Below are the code and all the weights of a small trained network. Each question names an input and a class and asks about switching units off, where a switched-off unit gives its printed mean instead of its output.

import numpy as np


def w(rows, s, z=0):
    codes = np.array(rows[::2]) - 128.0
    scale = np.full(codes.shape[1], s)
    scale[-1] = z or s
    return codes * scale


def f(y):
    return y / 2 * (1 + np.tanh(0.7978845608 * (y + 0.044715 * y**3)))


def log_softmax(a):
    a = a - a.max(-1, keepdims=True)
    return a - np.log(np.exp(a).sum(-1, keepdims=True))


def net(x, mask):
    res = np.array(x, float).reshape(1, 5) / 4 @ E
    y = f(res @ A[0][:, :-1].T + A[0][:, -1])
    res = res + np.where(mask, y, B[0][:, -1]) @ B[0][:, :-1]
    return log_softmax(res[-1] @ U[:, :-1].T + U[:, -1])


A, B = {}, {}
E = w([
[178,150,223,40,139,179,144,150,189,97,24],'x0',
[200,105,209,92,143,82,114,146,93,201,104],'x1',
[89,167,119,125,163,114,164,98,79,145,28],'x2',
[160,153,110,145,60,172,26,140,140,172,147],'x3',
[140,89,123,117,93,49,62,9,113,145,129],'x4',
],0.012)
A[0] = w([
[200,99,215,58,129,50,136,143,159,169,92,173],'neuron 1',
[228,140,182,78,94,209,81,159,208,129,126,145],'neuron 2',
[143,182,103,139,92,191,131,191,121,148,138,151],'neuron 3',
[175,146,151,105,62,207,111,135,166,83,143,121],'neuron 4',
[143,140,126,72,137,94,96,105,138,115,48,83],'neuron 5',
[113,124,126,122,182,159,232,157,150,73,141,149],'neuron 6',
[161,78,163,108,103,118,96,152,128,178,163,156],'neuron 7',
[79,140,149,130,146,106,184,179,143,99,125,145],'neuron 8',
[139,94,113,76,135,95,177,115,113,60,114,87],'neuron 9',
[147,178,95,132,123,244,69,146,166,145,146,252],'neuron 10',
],0.011,0.0047)
B[0] = w([
[212,136,64,106,168,137,91,62,47,97,136,251],'neuron 1',
[87,104,145,169,33,81,118,93,222,185,176,251],'neuron 2',
[145,120,161,149,35,106,134,154,134,223,120,192],'neuron 3',
[97,136,144,176,108,140,141,98,168,151,108,198],'neuron 4',
[167,122,248,85,107,140,178,103,80,72,97,183],'neuron 5',
[34,140,171,140,154,149,178,176,105,107,18,217],'neuron 6',
[192,139,29,130,162,102,78,61,105,110,129,188],'neuron 7',
[120,150,115,142,182,169,148,102,97,129,107,182],'neuron 8',
[86,187,182,155,74,76,135,99,116,126,136,170],'neuron 9',
[71,142,149,150,102,110,154,145,174,170,136,225],'neuron 10',
],0.011,0.016)
U = w([
[201,122,118,110,180,126,135,120,99,125,90,173],'0',
[69,126,144,127,208,162,174,169,141,135,68,92],'1',
[147,98,115,88,144,171,113,174,157,107,147,3],'2',
[131,92,8,143,136,90,102,108,122,137,201,149],'3',
[69,111,131,151,53,104,135,120,204,164,131,240],'4',
],0.012,0.0036)

Each question gives the input, the list of numbers given to net, and the class t.
The units are the neurons (one row each of A and B). Each row of codes is followed by its name. A weight is (code - 128) times the scale printed after its matrix; where a second scale follows, it is the last column's (A, B and U).
mask holds one flag per neuron, in row order. A switched-off neuron (its flag False) gives its mean, the last column of its row in B, instead of its output. The means were averaged over made-up inputs and are rounded, as every weight is.
A unit's drop is (log p(t) with every unit on - log p(t) with that unit switched off) / (log p(t) with every unit on - log p(t) with every unit switched off).
The circuit of an input: a set's keep is (log p(t) with only the set's units on - log p(t) with every unit switched off) / (log p(t) with every unit on - log p(t) with every unit switched off). Starting from all 10 units, units are removed one at a time, each time the one whose removal leaves the highest keep (on an exact tie, the one counted first), for as long as the keep stays at least 0.8.
circuit, biggest first: the units of the circuit, biggest drop first
most important unit: the unit with the biggest drop
k most important neurons: the k neurons with the biggest drops, biggest first
drop when u is switched off: that unit's drop, to one decimal
input [-1,2,6,-2,2], class 0: most important unit : neuron 2
input [-3,2,6,-1,-1], class 0: 4 most important neurons : (neuron 2; neuron 6; neuron 10; neuron 4)
input [4,-3,5,0,1], class 1: 2 most important neurons : (neuron 1; neuron 2)
input [8,7,-8,0,-1], class 3: 3 most important neurons : (neuron 1; neuron 7; neuron 2)
input [6,6,-5,-5,5], class 0: 2 most important neurons : (neuron 1; neuron 5)
input [-6,2,-7,-8,0], class 1: 3 most important neurons : (neuron 2; neuron 1; neuron 6)
input [-8,-8,0,0,-7], class 1: 3 most important neurons : (neuron 2; neuron 6; neuron 8)
input [-5,7,4,4,5], class 3: 2 most important neurons : (neuron 6; neuron 7)
input [7,2,3,3,6], class 0: 2 most important neurons : (neuron 1; neuron 5)
input [-3,4,4,1,8], class 0: 2 most important neurons : (neuron 2; neuron 5)
input [6,7,0,2,4], class 0: 2 most important neurons : (neuron 1; neuron 5)
input [7,7,-8,4,8], class 3: 2 most important neurons : (neuron 1; neuron 2)
input [-5,6,4,2,1], class 3: drop when neuron 6 is switched off : 0.2
input [7,3,2,-1,-5], class 4: drop when neuron 8 is switched off : -0.1
input [-4,8,3,-3,6], class 0: drop when neuron 8 is switched off : 0.0
input [6,8,7,-5,-4], class 0: circuit, biggest first : (neuron 1)
input [-4,4,-7,7,5], class 3: drop when neuron 7 is switched off : 1.6
input [2,-4,4,-5,5], class 1: 2 most important neurons : (neuron 2; neuron 1)
input [4,8,8,6,0], class 0: 2 most important neurons : (neuron 1; neuron 5)
input [7,1,3,0,-4], class 4: most important neuron : (neuron 2)
